Below is a small trained network, with its code and all its weights. Each question gives an input and a class and asks what happens when units are switched off, that is, made to give their printed mean instead of their output.

import numpy as np


def w(rows, s, z=0):
    codes = np.array(rows[::2]) - 128.0
    scale = np.full(codes.shape[1], s)
    scale[-1] = z or s
    return codes * scale


def f(y):
    return y / 2 * (1 + np.tanh(0.7978845608 * (y + 0.044715 * y**3)))


def log_softmax(a):
    a = a - a.max(-1, keepdims=True)
    return a - np.log(np.exp(a).sum(-1, keepdims=True))


def net(x, mask):
    res = np.array(x, float).reshape(1, 6) / 4 @ E
    y = f(res @ A[0][:, :-1].T + A[0][:, -1])
    res = res + np.where(mask, y, B[0][:, -1]) @ B[0][:, :-1]
    return log_softmax(res[-1] @ U[:, :-1].T + U[:, -1])


A, B = {}, {}
E = w([
[50,37,209],'x0',
[127,128,129],'x1',
[49,248,174],'x2',
[231,151,222],'x3',
[128,128,128],'x4',
[128,128,128],'x5',
],0.012)
A[0] = w([
[181,131,89,152],'N1',
[54,87,110,137],'N2',
[154,39,89,207],'N3',
[190,181,116,134],'N4',
[118,97,170,147],'N5',
[78,99,124,123],'N6',
[164,134,79,168],'N7',
[103,51,99,163],'N8',
[113,148,44,158],'N9',
[141,88,253,41],'N10',
[112,200,159,143],'N11',
[212,156,133,134],'N12',
[111,161,12,176],'N13',
[138,61,98,184],'N14',
[134,175,143,108],'N15',
[189,110,154,160],'N16',
[64,144,127,130],'N17',
[125,123,153,112],'N18',
[62,125,146,97],'N19',
[63,92,109,128],'N20',
[176,57,93,254],'N21',
[99,219,167,147],'N22',
],0.018,0.0095)
B[0] = w([
[109,85,193,180],'N1',
[197,166,189,209],'N2',
[184,69,63,247],'N3',
[214,125,170,186],'N4',
[119,168,72,174],'N5',
[186,170,181,177],'N6',
[109,88,158,180],'N7',
[197,126,112,217],'N8',
[35,98,68,199],'N9',
[2,109,15,210],'N10',
[171,219,71,199],'N11',
[157,97,193,193],'N12',
[34,106,57,229],'N13',
[190,71,82,214],'N14',
[173,152,103,160],'N15',
[104,61,162,193],'N16',
[94,174,185,186],'N17',
[110,135,120,138],'N18',
[122,169,175,178],'N19',
[195,153,186,198],'N20',
[147,63,121,252],'N21',
[166,228,77,222],'N22',
],0.011,0.019)
U = w([
[82,41,65,204],'0',
[250,137,111,214],'1',
[42,172,70,231],'2',
[129,186,249,2],'3',
[164,45,242,13],'4',
],0.014,0.0022)

Each question gives the input, the list of numbers given to net, and the class t.
The units are the neurons (one row each of A and B). Each row of codes is followed by its name. A weight is (code - 128) times the scale printed after its matrix; where a second scale follows, it is the last column's (A, B and U).
mask holds one flag per neuron, in row order. A switched-off neuron (its flag False) gives its mean, the last column of its row in B, instead of its output. The means were averaged over made-up inputs and are rounded, as every weight is.
A unit's drop is (log p(t) with every unit on - log p(t) with that unit switched off) / (log p(t) with every unit on - log p(t) with every unit switched off).
The circuit of an input: a set's keep is (log p(t) with only the set's units on - log p(t) with every unit switched off) / (log p(t) with every unit on - log p(t) with every unit switched off). Starting from the 12 units with the biggest drops (on a tie, the unit counted first), units are removed one at a time, each time the one whose removal leaves the highest keep (on an exact tie, the one counted first), for as long as the keep stays at least 0.8.
circuit, biggest first: the units of the circuit, biggest drop first
most important unit: the unit with the biggest drop
k most important neurons: the k neurons with the biggest drops, biggest first
drop when u is switched off: that unit's drop, to one decimal
input [1,0,-1,5,-6,8], class 0: circuit, biggest first -> N10
input [-8,4,0,7,-3,-7], class 4: circuit, biggest first -> N12; N1
input [-1,4,0,8,-5,3], class 4: circuit, biggest first -> N16; N12
input [1,3,-3,-6,8,-8], class 1: 4 most important neurons -> N10; N2; N20; N8
input [0,-6,-6,6,-1,-5], class 4: 2 most important neurons -> N12; N13
input [0,4,-4,6,-7,-2], class 4: 2 most important neurons -> N13; N12
input [7,-5,-5,0,-5,5], class 1: 2 most important neurons -> N13; N8
input [0,8,-5,5,-4,2], class 4: 3 most important neurons -> N13; N12; N9
input [8,4,0,4,3,6], class 0: 4 most important neurons -> N10; N22; N11; N17
input [6,-2,-3,0,-4,1], class 1: 2 most important neurons -> N13; N9
input [4,4,-2,1,0,4], class 0: drop when N4 is switched off -> 0.1
input [-6,4,-8,-6,3,-2], class 0: drop when N14 is switched off -> 0.0
input [-3,-3,-6,1,0,-1], class 4: drop when N10 is switched off -> 0.3
input [-1,7,0,2,-4,-2], class 4: drop when N22 is switched off -> 0.2
input [-6,3,-2,0,-1,-7], class 0: most important unit -> N13
